A =
[[ 47 -39  67 -55  14  38  66  23 -11 -63 -68  -3   6 -32  22]
 [-64 -49 -17  38 -16 -67 -39  34  -6 -36  56   3  43  43  50]
 [ 47  24 -66 -51  44 -19   4  20 -39 -60  39  15  71  55  44]
 [-17  31 -21  13  -5  20 -63 -24 -31  13  20   6  -4   2  16]
 [ 35  21  -6  13  52  27  19 -69   3  23 -56  30   6 -32 -64]
 [-25   1   9 -52  36  28 -52  32 -62 -17  23 -50 -19 -19   2]
 [-38 -43   5 -50 -30 -11 -52 -68  21 -63   8  15 -49 -63  63]
 [-48 -30 -16 -23  11  64  54 -22  11  70  -3  34  39  21 -34]
 [ 39 -70  49 -69 -52  13  15  -4 -29   5   2  32 -49 -71 -32]
 [  9  44  48  17 -29 -32  47 -12 -10 -45  62  63 -71  17 -45]
 [ 24 -33  47  39  29  38 -28 -53 -67  17  24  18 -30   0 -61]
 [ 31  25  13  45 -30 -55  20  34  49 -70 -15  12 -10  35 -59]
 [ 48 -16 -39 -70 -45   5  27  61   1 -69  24  50  21 -65  -1]
 [ 14  19 -48  -5  -1 -44  73 -24 -60 -44  15  22  48 -24  71]]
Rows and columns are counted from 1.
(1, 1)	47
(9, 5)	-52
(12, 9)	49
(13, 1)	48
(9, 9)	-29
(12, 15)	-59
(3, 8)	20
(4, 14)	2
(12, 2)	25
(8, 14)	21
(2, 8)	34
(1, 8)	23
(10, 15)	-45
(3, 3)	-66
(12, 8)	34
(10, 7)	47
(9, 3)	49
(7, 1)	-38
(12, 10)	-70
(2, 7)	-39
(9, 2)	-70
(5, 15)	-64
(7, 13)	-49
(14, 5)	-1
(11, 13)	-30
(3, 10)	-60
(2, 11)	56
(2, 15)	50
(13, 13)	21
(13, 2)	-16
(7, 5)	-30
(9, 14)	-71
(6, 7)	-52
(8, 1)	-48
(6, 3)	9

W = [[25, 32, -31, -27], [15, 19, -2, -27], [42, 35, 42, 41], [-20, -20, -17, 3], [-6, 5, 13, 25], [18, 18, -49, 22], [21, 8, -3, -53], [40, 24, 37, 14], [16, 16, -18, -48], [16, 13, -18, -49], [23, 17, -18, -46], [-29, -33, 30, -4], [19, 17, 27, 34]]
Indices start at 1.
(1, 1) => 25
(1, 2) => 32
(5, 1) => -6
(5, 4) => 25
(3, 4) => 41
(13, 1) => 19
(11, 1) => 23
(8, 2) => 24
(3, 2) => 35
(12, 4) => -4
(10, 3) => -18
(4, 2) => -20
(3, 3) => 42
(6, 4) => 22
(10, 1) => 16
(13, 2) => 17
(6, 1) => 18
(2, 3) => -2
(9, 3) => -18
(9, 4) => -48
(10, 2) => 13
(5, 3) => 13
(7, 3) => -3
(3, 1) => 42
(7, 2) => 8
(12, 3) => 30
(6, 3) => -49

grid =
14,-31,5,-9,-24,14,-23,-21,-21,11,2,-14,5
7,21,-7,-3,21,-14,27,-13,2,-9,13,-6,13
0,-30,13,-21,-24,-2,-22,-16,-17,-3,11,-15,13
1,-32,14,-19,-23,-12,-22,-12,-15,-9,12,-18,14
-9,11,11,-11,4,-25,19,5,13,-20,12,10,17
11,24,18,-18,-13,18,23,-17,-17,15,3,29,2
-4,-8,25,-19,-25,-22,6,13,17,-19,16,15,15
-23,-12,-5,3,-16,-25,-12,17,6,-22,-13,-1,-15
Rows and columns are counted from 1.
(1, 1)	14
(5, 13)	17
(5, 7)	19
(7, 1)	-4
(1, 11)	2
(1, 4)	-9
(8, 11)	-13
(6, 11)	3
(7, 9)	17
(1, 13)	5
(5, 2)	11
(2, 10)	-9
(8, 9)	6
(3, 12)	-15
(5, 4)	-11
(5, 6)	-25
(4, 2)	-32
(6, 8)	-17
(1, 5)	-24
(4, 12)	-18
(2, 13)	13
(4, 1)	1
(6, 2)	24
(5, 12)	10
(8, 4)	3
(8, 10)	-22
(5, 10)	-20
(8, 12)	-1
(6, 7)	23
(7, 2)	-8
(1, 12)	-14
(4, 5)	-23
(8, 3)	-5
(6, 10)	15
(2, 11)	13

x =
[[-14   3  28 -19  13  32 -11  10   8  14 -17]
 [ 11  71 -11   4  -2  -5  -8  33  -9 -24 -12]
 [ 22  -4  14  -1 -10 -25  -8  10   5 -19 -22]
 [-24  11  -9  14  -2   5 -40 -11  -3 -14  36]
 [  3  52  19  18 -23  31 -18  17   1 -24  15]
 [ -4 -23   3   1  25  -7  24  12 -12 -20  -4]
 [ -4 -15 -12  -1 -20 -10 -16  -6  14   3   8]
 [ 11 -21  24  -5  -3   0   9  -7 -31  40  37]
 [  4 -10  32 -28  12 -11 -29  -8 -11  -3 -45]
 [ 29 -23 -18  27 -37 -16  22   9  -9   9  21]]
Indices start at 1.
row 1 col 1: -14
row 3 col 7: -8
row 4 col 1: -24
row 2 col 1: 11
row 10 col 11: 21
row 6 col 7: 24
row 8 col 4: -5
row 9 col 10: -3
row 7 col 9: 14
row 10 col 1: 29
row 6 col 11: -4
row 8 col 2: -21
row 1 col 7: -11
row 7 col 3: -12
row 4 col 7: -40
row 8 col 11: 37
row 1 col 6: 32
row 4 col 9: -3
row 5 col 6: 31
row 10 col 3: -18
row 3 col 4: -1
row 5 col 5: -23
row 1 col 8: 10
row 1 col 4: -19
row 3 col 8: 10
row 9 col 3: 32
row 4 col 11: 36
row 7 col 5: -20
row 3 col 5: -10
row 8 col 8: -7
row 6 col 2: -23
row 9 col 7: -29
row 3 col 11: -22
row 5 col 4: 18
row 2 col 4: 4

a =
-17  -10   -5    9   -6    3    8   18  -11  -69  -14    1  -16
 -3   16    1   12    6  -55    0   -1   -4   34   21    6   21
  8   -9   -1  -12    6    8   16  -26   -7  -26    1   21    9
  6   -7   22   35    0  -17   24    6   -8   49  -25  -13   13
 27    9   17  -21   -2  -18    5   11    8   39   -5  -16   26
 22  -30   13    9   -2  -12  -35   -8    7   19  -29  -26    3
 -2    8  -12  -21    9  -11   -1   13   11  -61   -3  -14    1
  8  -20  -11  -19    5  -19    3    1  -38  -65   25  -11  -39
 -4    9   -4  -23    1   21   10   12   10  -18   31    2   -6
  9   -9   17   21   -3   -8  -17  -24    1    6   14   19  -17
 13  -16    9  -15   -7  -13   11    0   16   -3    2   24  -12
 17    6    5   14    6  -38  -12   -1   -5  -66  -28   -6  -39
  8    3   -7    0    1   18  -25    1   30   13   20   25  -40
 15    4   14   -1  -12  -24   14   15   19   66    9  -15   -2
Rows and columns are counted from 1.
(1, 1) -> -17
(6, 5) -> -2
(14, 9) -> 19
(7, 13) -> 1
(9, 1) -> -4
(14, 7) -> 14
(11, 8) -> 0
(5, 4) -> -21
(1, 10) -> -69
(3, 2) -> -9
(12, 4) -> 14
(6, 1) -> 22
(1, 12) -> 1
(6, 12) -> -26
(9, 3) -> -4
(2, 1) -> -3
(2, 10) -> 34
(5, 11) -> -5
(8, 9) -> -38
(11, 5) -> -7
(11, 11) -> 2
(2, 6) -> -55
(1, 13) -> -16
(6, 3) -> 13
(6, 13) -> 3
(12, 12) -> -6
(8, 6) -> -19
(12, 13) -> -39
(4, 4) -> 35
(14, 3) -> 14
(8, 1) -> 8
(3, 9) -> -7
(1, 11) -> -14
(13, 1) -> 8
(9, 10) -> -18
(8, 2) -> -20
(2, 13) -> 21
